Here is a tiny trained network, its code and every weight. The questions are about switching its units off for an input and a class, where a switched-off unit gives its printed mean instead of its output.

import numpy as np


def w(rows, s, z=0):
    codes = np.array(rows[::2]) - 128.0
    scale = np.full(codes.shape[1], s)
    scale[-1] = z or s
    return codes * scale


def f(y):
    return np.maximum(y, 0)


def log_softmax(a):
    a = a - a.max(-1, keepdims=True)
    return a - np.log(np.exp(a).sum(-1, keepdims=True))


def net(x, mask):
    res = np.array(x, float).reshape(1, 6) / 4 @ E
    y = f(res @ A[0][:, :-1].T + A[0][:, -1])
    res = res + np.where(mask, y, B[0][:, -1]) @ B[0][:, :-1]
    return log_softmax(res[-1] @ U[:, :-1].T + U[:, -1])


A, B = {}, {}
E = w([
[40,155,188,220,31,79,152,105,109,215],'x0',
[135,130,126,132,126,123,126,120,129,126],'x1',
[142,18,88,119,56,138,248,133,87,69],'x2',
[138,134,106,122,131,115,133,134,118,151],'x3',
[109,119,141,129,125,145,122,138,134,115],'x4',
[67,99,59,159,161,212,152,6,203,176],'x5',
],0.014)
A[0] = w([
[181,141,154,60,234,129,21,163,134,91,254],'neuron 1',
[129,170,173,120,170,66,60,148,101,120,211],'neuron 2',
[162,102,177,74,45,92,153,179,67,90,135],'neuron 3',
[100,57,59,153,124,170,210,68,129,132,44],'neuron 4',
[90,160,200,183,77,108,120,129,127,203,135],'neuron 5',
[101,113,57,153,130,201,120,46,171,160,143],'neuron 6',
[123,202,172,116,113,97,83,185,82,156,152],'neuron 7',
[181,100,104,98,162,142,175,144,175,86,167],'neuron 8',
[170,171,160,127,122,134,74,179,126,122,183],'neuron 9',
[101,165,131,132,201,176,77,96,201,208,142],'neuron 10',
[58,90,151,241,6,89,205,97,112,199,71],'neuron 11',
[145,95,124,114,167,117,95,176,110,147,136],'neuron 12',
[170,82,97,114,63,151,179,164,57,59,198],'neuron 13',
],0.011,0.0074)
B[0] = w([
[107,64,160,127,201,127,105,126,49,59,246],'neuron 1',
[78,75,182,199,172,255,124,131,84,132,214],'neuron 2',
[149,165,125,89,86,12,184,161,201,130,217],'neuron 3',
[121,43,112,144,158,213,189,163,75,191,202],'neuron 4',
[121,193,157,174,45,142,71,96,184,218,223],'neuron 5',
[125,134,131,48,189,169,116,61,146,153,214],'neuron 6',
[65,115,158,213,48,167,136,136,130,149,215],'neuron 7',
[160,60,78,129,143,180,120,167,131,121,189],'neuron 8',
[103,83,186,155,160,135,126,139,83,122,194],'neuron 9',
[137,213,49,75,158,43,9,100,140,110,215],'neuron 10',
[66,102,244,65,112,70,146,82,44,207,254],'neuron 11',
[139,72,91,146,96,116,96,138,70,74,159],'neuron 12',
[207,87,109,51,101,99,138,183,162,106,218],'neuron 13',
],0.01,0.027)
U = w([
[88,68,183,121,157,151,135,122,20,152,193],'0',
[181,95,104,110,105,111,121,199,153,85,141],'1',
[93,136,164,231,69,171,110,148,118,168,207],'2',
[120,150,164,110,61,63,170,148,142,153,68],'3',
[123,149,70,103,209,137,78,105,146,90,255],'4',
[141,71,84,113,144,245,172,139,149,150,50],'5',
[102,175,128,105,112,114,63,77,171,188,24],'6',
],0.013,0.0019)

Each question gives the input, the list of numbers given to net, and the class t.
The units are the neurons (one row each of A and B). Each row of codes is followed by its name. A weight is (code - 128) times the scale printed after its matrix; where a second scale follows, it is the last column's (A, B and U).
mask holds one flag per neuron, in row order. A switched-off neuron (its flag False) gives its mean, the last column of its row in B, instead of its output. The means were averaged over made-up inputs and are rounded, as every weight is.
A unit's drop is (log p(t) with every unit on - log p(t) with that unit switched off) / (log p(t) with every unit on - log p(t) with every unit switched off).
The circuit of an input: a set's keep is (log p(t) with only the set's units on - log p(t) with every unit switched off) / (log p(t) with every unit on - log p(t) with every unit switched off). Starting from the 12 units with the biggest drops (on a tie, the unit counted first), units are removed one at a time, each time the one whose removal leaves the highest keep (on an exact tie, the one counted first), for as long as the keep stays at least 0.8.
units of the circuit, in order: the units of the circuit, biggest drop first
k most important neurons: the k neurons with the biggest drops, biggest first
drop of u: that unit's drop, to one decimal
input [0,0,8,5,4,-5], class 1: units of the circuit, in order : (neuron 13)
input [-6,7,4,-2,-5,0], class 1: 2 most important neurons : (neuron 2; neuron 13)
input [0,2,-8,-3,-8,2], class 4: 2 most important neurons : (neuron 10; neuron 11)
input [-6,-1,-6,5,1,2], class 4: 2 most important neurons : (neuron 10; neuron 11)
input [2,6,7,3,5,0], class 3: 2 most important neurons : (neuron 1; neuron 2)
input [1,8,-6,6,-2,0], class 2: 2 most important neurons : (neuron 11; neuron 2)
input [-6,8,6,8,6,1], class 5: 3 most important neurons : (neuron 4; neuron 10; neuron 8)
input [-3,7,1,1,-8,-5], class 1: 2 most important neurons : (neuron 11; neuron 3)
input [3,6,-7,2,-3,1], class 6: 2 most important neurons : (neuron 10; neuron 4)
input [-4,1,-6,-6,-5,1], class 4: 3 most important neurons : (neuron 10; neuron 11; neuron 4)
input [-5,-1,-7,4,4,2], class 4: drop of neuron 11 : 0.2
input [-1,-7,8,-2,6,0], class 1: drop of neuron 13 : 0.2
input [0,6,5,-5,0,5], class 5: drop of neuron 1 : 0.3
input [-4,-8,1,0,2,3], class 5: units of the circuit, in order : (neuron 11)
